Below are the code and all the weights of a small trained network. Each question names an input and a target symbol and asks about switching units off, where a switched-off unit gives its printed mean instead of its output.

import numpy as np


def w(rows, s, z=0):
    codes = np.array(rows[::2]) - 128.0
    scale = np.full(codes.shape[1], s)
    scale[-1] = z or s
    return codes * scale


def norm(h):
    return h / np.sqrt((h * h).mean(-1, keepdims=True) + 1e-5)


def f(y):
    return np.maximum(y, 0)


def softmax(a):
    e = np.exp(a - a.max(-1, keepdims=True))
    return e / e.sum(-1, keepdims=True)


def log_softmax(a):
    a = a - a.max(-1, keepdims=True)
    return a - np.log(np.exp(a).sum(-1, keepdims=True))


def net(x, mask):
    ids = ['ΔΘΛΠΣΦαβγεζημξω'.index(c) for c in x.split()]
    T = len(ids)
    res = E[ids] + P[:T]
    u = 0
    for l in range(2):
        r = norm(res)
        for j in range(3):
            rows = slice(3 * j, 3 * j + 3)
            q, k, v = (r @ M[l][rows].T for M in (Q, K, V))
            z = softmax(np.where(np.tri(T) > 0, q @ k.T / 3**0.5, -1e9)) @ v
            o = O[l][rows]
            res = res + np.where(mask[u + j], z, o[:, -1]) @ o[:, :-1]
        u += 3
        y = f(norm(res) @ A[l][:, :-1].T + A[l][:, -1])
        res = res + np.where(mask[u : u + 4], y, B[l][:, -1]) @ B[l][:, :-1]
        u += 4
    return log_softmax(norm(res)[-1] @ U[:, :-1].T + U[:, -1])


Q, K, V, O, A, B = {}, {}, {}, {}, {}, {}
E = w([
[128,80,54,147,97,125,83,108,129,157],'Δ',
[82,128,121,169,89,84,161,167,150,146],'Θ',
[117,85,147,168,123,156,145,136,165,173],'Λ',
[136,171,68,159,121,111,53,92,188,128],'Π',
[152,137,110,147,41,120,82,51,173,138],'Σ',
[113,95,33,152,83,107,105,62,127,172],'Φ',
[96,32,127,169,114,168,132,192,180,111],'α',
[109,7,98,99,85,161,66,101,174,120],'β',
[64,31,185,178,45,119,104,181,128,143],'γ',
[27,150,116,187,165,146,83,56,164,98],'ε',
[58,161,76,129,113,156,196,118,188,139],'ζ',
[210,96,102,53,240,31,190,103,170,30],'η',
[213,247,124,191,142,149,131,201,138,93],'μ',
[92,189,100,115,120,202,109,180,133,51],'ξ',
[134,107,133,42,118,226,70,100,93,111],'ω',
],0.022)
P = w([
[73,114,97,153,60,128,61,183,208,205],'0',
[101,116,84,164,85,118,73,146,187,157],'1',
[107,116,109,168,101,136,97,139,172,118],'2',
[148,81,122,203,104,149,128,107,183,85],'3',
[152,96,118,211,118,137,146,84,151,43],'4',
[173,85,114,221,117,126,174,68,122,24],'5',
[192,65,133,226,134,135,206,28,87,9],'6',
],0.013)
Q[0] = w([
[202,133,183,125,163,62,143,160,54,207],'L0H0',
[119,72,97,232,121,72,200,83,180,76],'L0H0',
[125,102,197,48,188,77,121,103,43,154],'L0H0',
[109,82,176,149,57,104,190,176,174,190],'L0H1',
[161,158,180,5,162,92,178,225,104,183],'L0H1',
[64,155,135,136,138,141,92,156,149,161],'L0H1',
[173,92,58,214,105,106,129,85,116,85],'L0H2',
[93,166,81,149,144,112,127,133,116,143],'L0H2',
[166,123,85,85,135,56,144,114,121,224],'L0H2',
],0.014)
K[0] = w([
[64,127,122,165,86,97,78,123,225,196],'L0H0',
[195,116,111,100,175,83,166,72,166,2],'L0H0',
[100,129,152,173,83,100,120,144,126,221],'L0H0',
[101,152,76,252,60,201,120,104,129,164],'L0H1',
[113,108,157,149,79,99,34,165,116,210],'L0H1',
[121,177,101,97,96,172,152,180,140,150],'L0H1',
[136,93,204,171,149,141,115,105,104,27],'L0H2',
[184,131,133,135,35,180,114,121,157,116],'L0H2',
[101,127,108,126,91,108,154,177,251,191],'L0H2',
],0.013)
V[0] = w([
[116,144,82,150,119,139,202,179,167,81],'L0H0',
[102,97,147,138,218,39,164,81,192,184],'L0H0',
[5,91,105,158,83,164,136,17,152,107],'L0H0',
[49,163,158,224,121,177,70,78,92,118],'L0H1',
[160,129,181,193,148,93,27,147,112,106],'L0H1',
[119,210,97,115,106,187,198,175,171,122],'L0H1',
[107,118,99,133,143,96,107,68,178,138],'L0H2',
[173,140,211,72,139,120,108,36,96,143],'L0H2',
[153,69,169,171,39,62,122,114,141,122],'L0H2',
],0.013)
O[0] = w([
[101,117,175,132,180,99,132,53,137,137,139],'L0H0',
[159,134,111,89,105,116,247,173,119,54,72],'L0H0',
[98,207,175,58,158,144,128,166,198,66,251],'L0H0',
[60,118,70,148,108,84,217,245,102,131,232],'L0H1',
[132,50,103,167,99,162,70,221,143,139,132],'L0H1',
[125,253,172,96,83,139,176,110,167,151,144],'L0H1',
[102,190,85,125,151,119,202,116,88,73,184],'L0H2',
[111,166,98,75,105,143,78,169,10,115,99],'L0H2',
[144,146,160,133,16,95,106,85,105,117,126],'L0H2',
],0.013,0.021)
A[0] = w([
[96,161,120,113,114,180,96,151,74,174,154],'L0N0',
[114,148,172,127,168,115,144,195,114,107,3],'L0N1',
[184,122,158,119,137,29,160,141,137,96,105],'L0N2',
[248,77,156,137,143,28,166,171,109,128,38],'L0N3',
],0.016,0.0051)
B[0] = w([
[138,128,77,95,104,122,136,151,181,221,254],'L0N0',
[180,154,41,176,36,173,183,164,144,74,228],'L0N1',
[123,57,89,71,102,72,64,122,136,144,186],'L0N2',
[248,157,93,122,162,2,75,159,75,249,139],'L0N3',
],0.014,0.0073)
Q[1] = w([
[79,171,84,115,180,161,126,107,147,211],'L1H0',
[57,154,152,94,99,145,151,239,145,184],'L1H0',
[115,127,160,111,160,16,184,133,153,66],'L1H0',
[165,134,142,99,131,121,155,211,48,158],'L1H1',
[88,169,64,60,148,117,89,131,187,176],'L1H1',
[72,177,97,113,186,94,157,97,143,184],'L1H1',
[62,153,162,180,106,164,127,137,207,144],'L1H2',
[169,84,127,180,142,89,170,41,101,164],'L1H2',
[141,105,181,158,105,35,158,119,136,6],'L1H2',
],0.014)
K[1] = w([
[164,137,133,115,192,144,132,99,138,190],'L1H0',
[99,145,140,130,134,252,123,138,126,124],'L1H0',
[75,115,164,145,135,148,151,101,87,61],'L1H0',
[172,160,87,142,84,92,162,168,138,179],'L1H1',
[113,145,129,68,132,186,106,165,123,139],'L1H1',
[58,118,131,158,157,179,126,159,124,128],'L1H1',
[86,121,173,122,187,152,87,136,129,108],'L1H2',
[164,121,111,176,157,103,91,83,118,136],'L1H2',
[142,116,171,161,135,18,168,129,124,94],'L1H2',
],0.021)
V[1] = w([
[142,176,107,159,71,157,121,98,114,124],'L1H0',
[141,62,121,118,116,100,130,102,94,39],'L1H0',
[163,123,102,56,104,151,78,141,207,166],'L1H0',
[100,202,146,57,107,130,127,148,144,163],'L1H1',
[154,73,100,82,110,114,134,124,118,146],'L1H1',
[148,113,215,128,136,197,102,158,118,121],'L1H1',
[79,134,111,2,188,140,128,134,157,107],'L1H2',
[206,76,139,80,136,100,89,192,105,177],'L1H2',
[83,111,104,86,123,153,104,138,175,140],'L1H2',
],0.017)
O[1] = w([
[84,175,102,135,162,37,46,93,174,145,121],'L1H0',
[211,127,98,174,89,153,101,189,210,112,4],'L1H0',
[127,125,185,107,156,171,91,148,23,141,244],'L1H0',
[114,92,69,91,114,156,83,120,65,63,244],'L1H1',
[86,159,155,74,143,115,109,124,95,202,83],'L1H1',
[127,131,128,116,71,191,107,133,183,58,71],'L1H1',
[156,79,113,42,130,194,141,150,111,51,244],'L1H2',
[3,88,143,98,130,129,124,162,80,109,62],'L1H2',
[121,103,143,130,146,156,89,165,96,116,250],'L1H2',
],0.016,0.014)
A[1] = w([
[27,126,155,142,170,120,110,18,133,88,23],'L1N0',
[90,184,133,184,188,191,140,8,143,75,24],'L1N1',
[55,162,117,34,183,153,88,207,61,140,2],'L1N2',
[46,142,22,67,138,163,174,110,29,174,205],'L1N3',
],0.014,0.0093)
B[1] = w([
[184,32,48,190,93,184,166,206,64,120,164],'L1N0',
[212,63,185,195,210,152,116,169,9,75,178],'L1N1',
[91,132,126,40,162,123,72,143,21,153,221],'L1N2',
[86,84,204,148,139,121,87,92,156,43,253],'L1N3',
],0.016,0.018)
U = w([
[195,164,195,127,202,99,95,227,144,156,84],'Δ',
[147,103,191,121,99,102,145,114,152,130,149],'Θ',
[152,69,213,90,115,124,181,155,148,135,69],'Λ',
[148,162,105,138,248,69,115,184,117,129,19],'Π',
[171,157,141,154,123,76,47,149,142,89,96],'Σ',
[192,75,92,66,223,55,82,139,163,101,2],'Φ',
[123,99,235,157,172,147,92,142,232,96,95],'α',
[219,128,178,100,120,189,56,191,183,116,63],'β',
[110,103,237,177,77,82,94,177,168,83,90],'γ',
[72,86,51,150,78,173,195,128,161,103,205],'ε',
[152,188,174,104,188,144,149,61,155,92,116],'ζ',
[152,97,143,130,177,109,110,124,162,118,89],'η',
[78,171,90,196,165,127,157,105,117,185,179],'μ',
[146,102,147,228,155,206,151,122,89,90,34],'ξ',
[66,114,97,88,106,173,157,130,58,172,228],'ω',
],0.014,0.0084)

Each question gives the input, a string of symbols that net reads in full, and the target symbol t.
The units are the heads (3 rows each of Q, K, V and O) and the neurons (one row each of A and B). Each row of codes is followed by its name. A weight is (code - 128) times the scale printed after its matrix; where a second scale follows, it is the last column's (O, A, B and U).
mask holds one flag per unit, layer by layer, with each layer's heads first. A switched-off unit (its flag False) gives its mean, the last column of its rows in O or B, instead of its output. The means were averaged over made-up inputs and are rounded, as every weight is.
A unit's drop is (log p(t) with every unit on - log p(t) with that unit switched off) / (log p(t) with every unit on - log p(t) with every unit switched off).
The circuit of an input: a set's keep is (log p(t) with only the set's units on - log p(t) with every unit switched off) / (log p(t) with every unit on - log p(t) with every unit switched off). Starting from the 12 units with the biggest drops (on a tie, the unit counted first), units are removed one at a time, each time the one whose removal leaves the highest keep (on an exact tie, the one counted first), for as long as the keep stays at least 0.8.
units of the circuit, in order: the units of the circuit, biggest drop first
unit that matters most: the unit with the biggest drop
top k neurons: the k neurons with the biggest drops, biggest first
top k neurons in layer l: the k neurons of layer l with the biggest drops, biggest first
heads that matter: for each layer, one digit per head in row order, 1 if its drop is at least 0.15 and else 0, layers parted by /
drop when u is switched off: that unit's drop, to one decimal
input ζ Θ Φ Φ μ ε, target μ: units of the circuit, in order : (L0H0; L1H2)
input ω ε Λ ε ξ, target ξ: top neuron in layer 0 : (L0N0)
input ε μ γ Π, target μ: units of the circuit, in order : (L0H0; L1H2)
input Σ Δ Π, target Σ: units of the circuit, in order : (L0H2; L1H0; L1H2)
input ε ε Δ Π Σ, target Σ: heads that matter : 011 / 100
input ω Λ β ω η ε, target ξ: top 2 neurons : (L0N3; L1N3)
input Σ β ε ω Σ ξ ζ, target ξ: top 3 neurons : (L0N0; L1N0; L1N1)
input β α ω γ μ Λ, target μ: units of the circuit, in order : (L0H0; L1H2)
input β Θ ξ ξ Θ, target ξ: heads that matter : 101 / 000
input ξ ε β, target ξ: heads that matter : 101 / 011
input ζ ω Δ ε Δ β ζ, target ζ: heads that matter : 010 / 000
input ξ μ β, target ξ: heads that matter : 111 / 010
input ξ ε Δ μ Δ, target μ: heads that matter : 100 / 001
input ε Σ Π η ε Σ Λ, target μ: units of the circuit, in order : (L0H0; L1H2; L1H1)
input ε Δ ζ γ β, target ζ: unit that matters most : L0H1
input Σ Σ Θ Σ γ, target γ: heads that matter : 001 / 000
input ε Λ β β, target β: heads that matter : 010 / 100
input Σ α ε ξ γ, target ξ: heads that matter : 100 / 000
input ε η ε ε Σ, target Θ: heads that matter : 110 / 111
input ε ε ε ε ξ, target ξ: heads that matter : 100 / 000
input Θ Λ β, target β: top 2 neurons : (L1N3; L0N0)
input ε Σ μ Δ β ξ Σ, target ξ: unit that matters most : L0H0
input ω ε Θ ε ω η, target Φ: heads that matter : 110 / 100
input β ω ω μ μ, target ω: units of the circuit, in order : (L0H2; L0H0; L1H2; L1N1)
input ε ε ξ β μ η ξ, target α: heads that matter : 111 / 111
input ω η β ε β, target Λ: top 2 neurons in layer 0 : (L0N3; L0N2)
input Φ μ β Σ ε Σ Σ, target ε: heads that matter : 010 / 100
input ξ μ β β ε ξ ε, target ξ: unit that matters most : L0H0
input Λ ε μ Σ, target μ: drop when L1H2 is switched off : 0.4
input μ Σ γ ε γ, target ε: drop when L1H0 is switched off : 0.1
